Each row of numbers stands for one thing and depends on some of the facts below. Use the named rows to name the rest.

How the things are related:
τ: points at; Θ: is of sort
zigosto τ [nabrilo, drula]
klivo τ [vugrir]
troru τ [brepok, subrar]
nusta τ [stozasko, flepu]
bruplum τ [skoral]
romaskon τ [sevam, mefu]
tokon τ [brisu, drula]
plesas τ [klemus, drula]
triskobur τ [drotuno, beklin]
vuven τ [numu]
vamo τ [bogon, nabrilo, drula]
poga τ [vamem]
skiste τ [fisim]
trori τ [gradoflos]
guze τ [sastom]
bogon τ [zita, nabrilo]
mukim τ [sastom]
gile τ [nabrilo, babim]
meklis τ [stuplus]
braplam τ [bragros]
flovaka τ [dogrovus, kisin]
sevam τ [nabrilo]
vosken τ [subrar, nabrilo, sifis]
saka τ [gile, drula]
stuplus τ [skunik, mefu]
vuvoflor τ [vetras, brisu]
vafever τ [stoklas]
muflok τ [gradoflos, godreflam]
fove τ [nikluk, mefu]
staflada τ [stuplus]
gudrem τ [vage, flipopus, babim]
vugrir τ [truvor, retefol]
zita τ [subrar]
boge τ [klemus, gradoflos]
vage τ [rudrani, nabrilo]
vifir τ [nabrilo, zigosto]
zaflom τ [rudrani]
kiklegrus τ [klemus, skunik]
flekes τ [guze, mukim]
truvor τ [brisu, skevek]
vamem τ [lidal]
brisu τ [drula]
mefu τ [rudrani, nabrilo, drula]
dogrovus τ [babim]
grevis τ [rudrani]
flabror τ [skunik, drula]
vifis τ [fisim, skevek]
pluro τ [stidu, gile, nabrilo]
brubros τ [stozasko]
gukluk τ [nabrilo, babim]
duste τ [fiba]
godreflam τ [vetras]
nebres τ [brisu]
skunik τ [gradoflos, nabrilo, drula]
vudra τ [brisu, zulugru]
trolor τ [stiskin]
brepil τ [flumin]
natro τ [vage]
kisin τ [ploflim, drula]
setros τ [rudrani]
retefol τ [treskaplun, nabrilo]
skalo τ [beski]
stoklas τ [stidu, babim]
tafles τ [truvor]
nitrik τ [numu]
stozasko τ [treskaplun, fuven]
tenek τ [drula, zulugru]
skevek τ [drula]
niskos τ [ploflim, natro]
fuven τ [babim]
stusam τ [rudrani]
pliklan τ [drula]
pazeflum τ [flipopus]
gresteme τ [skalo, vugrir]
nabrilo τ [brisu]
stiskin τ [fisim, vugrir]
flidrin τ [plafas, treskaplun, drula]
klemus τ [gradoflos, drula]
drosto τ [mukim]
dodro τ [sastom]
gabro τ [skalo, braplam]
beku τ [drula, degizel]
madase τ [nabrilo, sifis]
fasku τ [klemus, fisim]
beklin τ [romaskon]
gradoflos τ [mefu]
lesu τ [stidu, sastom, mefu]
numu τ [dogrovus, sastom, drula]
flepu τ [klemus]
lidal τ [bragros, nabrilo, brisu]
keker τ [nabrilo, stuplus]
skape τ [nebres, nabrilo, gudrem]
tazozi τ [nabrilo]
ploflim τ [mefu, zigosto, brisu, drula]
mogen τ [mefu, babim, flekes]
sibru τ [bogon]
drabral τ [kisin, lidal, nabrilo, babim]
droti τ [stidu, sevam]
nizi τ [skeke, drula]
rosto τ [tenek, gile, nabrilo]
brepok τ [brisu]
skoral τ [vage]
rudrani τ [drula]
stifla τ [nebres, zigosto]
fisim τ [pozas]
pledral τ [nebres, drula]
fiba τ [dogrovus, zulugru]
skogrum τ [stozasko, drula]
vopun τ [nabrilo, babim]
Θ a <- zigosto, pozas, nusta, tokon, plesas, triskobur, flumin, vuven, poga, skiste, stidu, trori, guze, mukim, sevam, vosken, saka, stuplus, vuvoflor, vafever, staflada, gudrem, boge, zulugru, kiklegrus, truvor, vamem, dide, mefu, nikluk, skeke, grevis, treskaplun, gukluk, duste, nebres, skunik, trolor, brepil, kisin, skalo, stozasko, subrar, tenek, skevek, fuven, vetras, pazeflum, gresteme, nabrilo, stiskin, flidrin, klemus, drosto, gabro, madase, fasku, beklin, flepu, lidal, degizel, keker, skape, tazozi, sifis, rosto, brepok, stifla, pledral, fiba, skogrum, vopun
Θ b <- klivo, romaskon, bogon, gile, vifir, zaflom, plafas, vifis, vudra, setros, stoklas, bragros, beski, niskos, flipopus, pliklan, lesu, numu, tiskom, mogen, sibru, drabral
Θ d <- sastom, bruplum, flovaka, soplakos, vugrir, zita, vage, flekes, brisu, dogrovus, natro, beku, skoral, drotuno
Θ c <- troru, babim, vamo, meklis, braplam, muflok, fove, flabror, pluro, brubros, godreflam, retefol, tafles, nitrik, stusam, dodro, gradoflos, ploflim, vaflo, droti, nizi, drula, rudrani, fisim

Known rows:
pliklan: 3; -10; -7; 9; -9; 3; 3; -6; -13; -13; 13; 17; -3; 11; 1; 0; -6; 6; 8; 1; 6; -4; 17; -2; -12; -6; 12; 2; -10; 5; 5
beski: -23; -12; -18; -2; -16; -31; -1; 43; -21; 7; 20; -37; 24; 24; -5; -8; -9; -5; 20; -4; 6; 1; 34; 25; -12; 29; -28; 14; -20; 6; -26
soplakos: -5; 4; -9; -22; -11; 9; 1; 5; -4; 6; 21; 9; -22; 1; 0; -4; -5; -3; 6; -8; 7; -13; 36; -15; -8; 7; -3; 4; -2; -1; -5
mefu: 2; 4; 3; -11; -1; 12; -6; 0; 10; 8; 10; -5; -3; -1; 6; -7; -7; 2; 5; -8; 3; 1; -15; 4; -2; 1; 0; -6; 1; 7; -6
fisim: -17; -1; -4; 7; -5; 7; -17; -40; -28; 7; 12; -1; -17; -3; -9; 7; -7; -3; -1; 3; 2; 4; 7; -3; -2; 20; 4; -7; 16; -23; -3
brisu: -6; 1; -9; -21; -10; 9; 2; 7; -2; 5; 19; 10; -25; 0; -1; -5; -4; -3; 6; -7; 8; -13; 36; -14; -5; 7; 0; 7; -1; -3; -8
stidu: 2; 0; 7; -20; 4; 13; -5; 4; 8; 12; 14; -12; 1; -5; 7; -12; -8; 0; 4; -7; 1; 2; -18; -5; -6; 12; -4; -4; -1; 8; -16
stusam: 8; 5; -6; 4; -6; 2; -17; -5; -8; 0; 7; 22; -16; 17; 1; 7; -5; 10; 9; -12; 8; -5; 7; -5; -2; 11; 13; -2; 1; -22; 17
treskaplun: -6; -2; 1; -18; 1; 10; -7; 4; 11; 12; 12; -17; -2; -7; 4; -14; -7; -3; 4; -3; 2; 7; -18; 0; -4; 9; 1; 4; -1; 6; -20
plafas: -9; -21; -13; -8; -3; 5; -1; 10; -9; -7; 18; -7; 2; 4; 3; -14; -8; -2; 5; 6; 3; 5; 3; -20; -19; 14; 9; 21; -15; 2; -15
beklin: -12; 10; 4; 8; -3; 8; -3; -19; 25; -7; 14; 1; -4; 9; 9; 3; 1; -11; -4; -18; 3; -18; -58; -8; -5; 13; -25; -18; -6; 28; -3
tazozi: 6; 6; 5; -5; -2; 10; -2; -10; 9; 6; 6; 8; -6; 0; 3; -2; -6; 7; 7; -9; 5; -1; -5; 15; 4; -8; 3; -10; 6; 9; -2
zita: -4; -3; -8; -22; -6; 12; 5; 13; 1; 4; 18; 18; -28; -1; -1; -5; -3; 0; 6; -8; 9; -14; 34; -19; -4; 6; 1; 10; 1; -2; -12
plesas: 3; 8; 2; -4; -6; 11; -4; -9; 10; 6; 5; 5; -8; -1; 3; -3; -7; 4; 6; -6; 4; 0; -8; 16; 2; -11; 8; -9; 5; 7; 1
troru: 3; -3; 3; 11; 2; 8; -7; 1; -7; 5; 1; 25; -20; 11; -5; 4; -5; 11; 6; -7; 7; -12; 7; -8; 6; 11; 13; 1; -2; -19; -4
skape: 8; 7; 6; -10; 0; 8; -2; -16; 8; 7; 7; 8; -5; 1; 3; -4; -3; 7; 7; -10; 4; 1; -4; 18; 3; -3; 7; -6; 6; 11; -1
saka: 6; 6; 4; -7; -3; 10; -3; -8; 9; 7; 7; 7; -6; 0; 4; -3; -7; 5; 7; -8; 4; -1; -5; 14; 3; -9; 5; -11; 4; 7; 0
poga: 7; -19; 21; 13; 12; 23; 12; 3; -10; 4; 11; 43; -9; -17; 2; 7; -10; 23; 11; -15; 15; -8; -6; 4; 24; -2; -32; -29; 40; 5; -30
stiskin: -14; 4; -1; -8; -8; 6; -10; -40; -9; 9; 15; -16; -4; -13; -3; -2; -8; -6; 3; 0; 1; 15; -6; 22; 0; 2; -8; -13; 23; 6; -9
madase: 6; 3; 6; -4; -1; 12; -1; -6; 9; 5; 6; 10; -7; -1; 4; -4; -6; 7; 7; -9; 5; 0; -7; 13; 5; -7; 4; -7; 6; 9; -5

Which thing is each row?
No name comes twice in this set of rows, the named rows included.
-1; -18; -6; 2; -2; 4; 5; 2; -12; -12; 16; 15; 0; 7; 2; -5; -4; 5; 7; 1; 6; -1; 12; -12; -11; 5; 9; 11; -8; 4; -7 | bogon
-9; 11; 0; 0; -14; -10; -4; 0; -2; 14; 8; -17; 5; 8; -4; -1; -9; 0; 14; -9; 4; 3; 12; 44; 7; 0; -16; -14; 5; 10; -9 | gresteme
1; 5; 1; -2; -6; 11; -3; 4; 15; 6; 3; 3; -10; 0; 3; -8; -8; 4; 6; -4; 4; -1; -13; 16; 5; -13; 11; -2; -3; 7; -5 | vuvoflor
-11; -23; -8; -1; -3; -7; 5; 28; -18; -2; 21; -4; 10; 10; -1; -8; -8; 2; 13; -2; 8; 0; 17; -5; -10; 22; -16; 12; -8; 4; -25 | bragros
18; 14; 14; -37; 21; -4; 11; -83; 7; 9; 4; 5; 5; 14; -8; -3; 23; 5; 5; -19; -1; 5; 29; 25; 7; 22; 33; 16; 5; 41; -1 | pazeflum
6; -14; -2; -31; 17; -7; 10; -49; -15; -5; 19; 1; 11; 15; -4; -8; 16; 0; 5; -6; 1; 7; 29; -11; -15; 37; 25; 35; -11; 26; -10 | flipopus
-6; -11; -8; 8; -6; 3; 3; -7; -7; -17; 19; 10; 1; 14; 5; 1; -3; -2; 3; -4; 5; -10; -10; -17; -18; 10; -5; 1; -15; 13; 2 | romaskon
-20; -2; -3; -15; -3; 13; -14; -49; -15; 11; 22; -25; -4; -25; -2; -7; -9; -11; -2; 5; -1; 23; -18; 6; -4; 11; -9; -10; 30; 2; -16 | pozas
-6; -6; -2; -4; 5; 7; -14; 10; -9; 10; 9; 0; -14; 7; -2; -4; -7; 2; 3; -4; 3; -5; -5; -22; -6; 27; 9; 9; -7; -22; -12 | drula
5; 3; -24; -38; -10; 2; -11; -8; -5; -7; 37; 18; -20; 4; 8; -1; 0; 4; 14; -23; 14; 9; 31; -19; -12; 18; -2; 10; 23; -8; 14 | skoral
-9; -11; -10; 10; -13; 2; 0; -39; -29; -13; 17; 8; -4; 1; -4; 5; -6; 0; 5; 7; 5; 7; 19; 8; -12; -5; 5; -6; 7; 5; 6 | vifis
-9; 9; 1; 1; -14; -16; -2; 23; 1; 17; 7; -20; 11; 14; -4; -2; -10; 3; 19; -14; 7; -3; 17; 50; 10; 5; -25; -12; 0; 10; -16 | gabro
4; -14; -4; -3; -2; 5; 5; -1; -17; -8; 16; 10; 3; 9; 3; -3; -5; 4; 6; -1; 4; -5; 17; -12; -16; 8; 6; 6; -14; 8; -2 | stoklas

The same things again, as new rows of numbers:
Some things and their rows:
brepok: -3; 9; 15; -4; 11; 28; -7; -24; 18; -5; 32; 2; -10; -19; -13
skape: -21; -1; 42; -18; 36; 5; 7; -26; 30; -7; 9; -3; -23; -36; -14
nebres: 11; 17; -7; 7; -3; 36; -5; -12; 19; 8; 47; 4; -9; -17; -11
stusam: -14; 11; -10; -15; -24; 28; -32; 26; 33; 33; 22; -15; -23; -17; 23
bogon: 2; 19; 45; -3; -23; 23; -6; 14; -9; 12; 10; 7; -17; 1; 15
natro: -14; 18; 27; -24; -10; 10; 8; 13; 24; -5; 22; -16; -24; 2; -26
niskos: -16; 17; 41; -32; -4; 1; -12; 9; 42; -3; 2; 2; -11; -13; 20
flekes: -41; 4; -8; -41; -3; -4; -49; 27; 39; -20; 20; 22; -41; 2; -27
guze: -4; 0; -34; -16; 4; 21; -78; 34; 16; 22; 28; 49; -27; -10; 1
tokon: -17; 9; 21; -20; 25; 20; -5; -12; 34; -1; 24; -5; -10; -40; 2
vamem: 2; 11; 8; 0; 29; -1; -1; -27; 9; -18; 27; -8; -12; -18; -10
subrar: 9; 11; 11; 32; -4; 29; 15; -18; -25; 3; 40; 10; -6; 4; -31
brepil: -35; -10; -8; 10; 14; 24; -53; 6; -45; -26; -15; 8; -11; -17; -10
flumin: -29; -4; -26; 31; -4; 34; -34; -5; -45; -30; 10; 23; -8; 0; -24
stozasko: 8; 13; -7; -15; 16; 7; -2; -29; 13; 0; 37; 10; -40; -11; -11
stiskin: 6; 16; -17; -41; 16; 43; -26; -11; -36; -3; 12; 2; -44; -36; 20
degizel: 1; 19; -22; -5; -1; 33; -9; -11; 14; -4; 36; 11; -9; -21; -11
nizi: -32; 14; -1; -13; -10; 10; -33; 11; 39; 15; 10; -21; -24; -37; 18
skalo: 40; 0; -59; -6; 7; -9; -58; -9; -34; -18; 5; -11; -12; 5; 16
zulugru: 15; 20; -20; 1; 0; 16; 0; -24; 20; -1; 54; 8; -18; -5; -22

Name these rows:
No name comes twice in this set of rows, the named rows included.
3; 6; -39; 4; -14; -13; -25; -2; 4; 7; 7; -35; -17; -1; 19 | braplam
-22; -1; -29; -4; 3; 10; -26; -7; 38; -10; 31; 48; -26; -7; -22 | mukim
-20; 7; -5; -16; -15; 15; -28; 24; -27; -32; 4; -4; -31; 10; -17 | soplakos
-25; 19; -1; -48; 18; 46; -26; -13; -7; -12; 2; -5; -35; -53; 6 | fasku
-1; 20; 11; -42; -12; 10; -5; -15; 11; -16; -10; -5; -24; -15; 19 | klivo
-12; 8; -10; -16; -5; 1; -24; 15; 6; 28; 14; -14; -54; -14; 20 | brubros
24; 26; -18; 20; -13; 31; 24; -30; -1; 9; 66; 21; -8; 8; -27 | nabrilo
10; 12; -2; -30; -11; 0; -13; 17; 17; 3; 45; 9; -43; 18; -22 | dogrovus
32; 24; -24; -7; -1; 32; -10; -15; -4; 11; 54; 10; -30; -8; -1 | treskaplun
8; 26; -43; -37; -7; 74; -29; -7; -57; -1; 14; 18; -46; -28; 6 | pozas
-7; 14; -2; 17; 10; 19; 4; -25; 14; -5; 47; 35; -34; 6; -32 | stidu

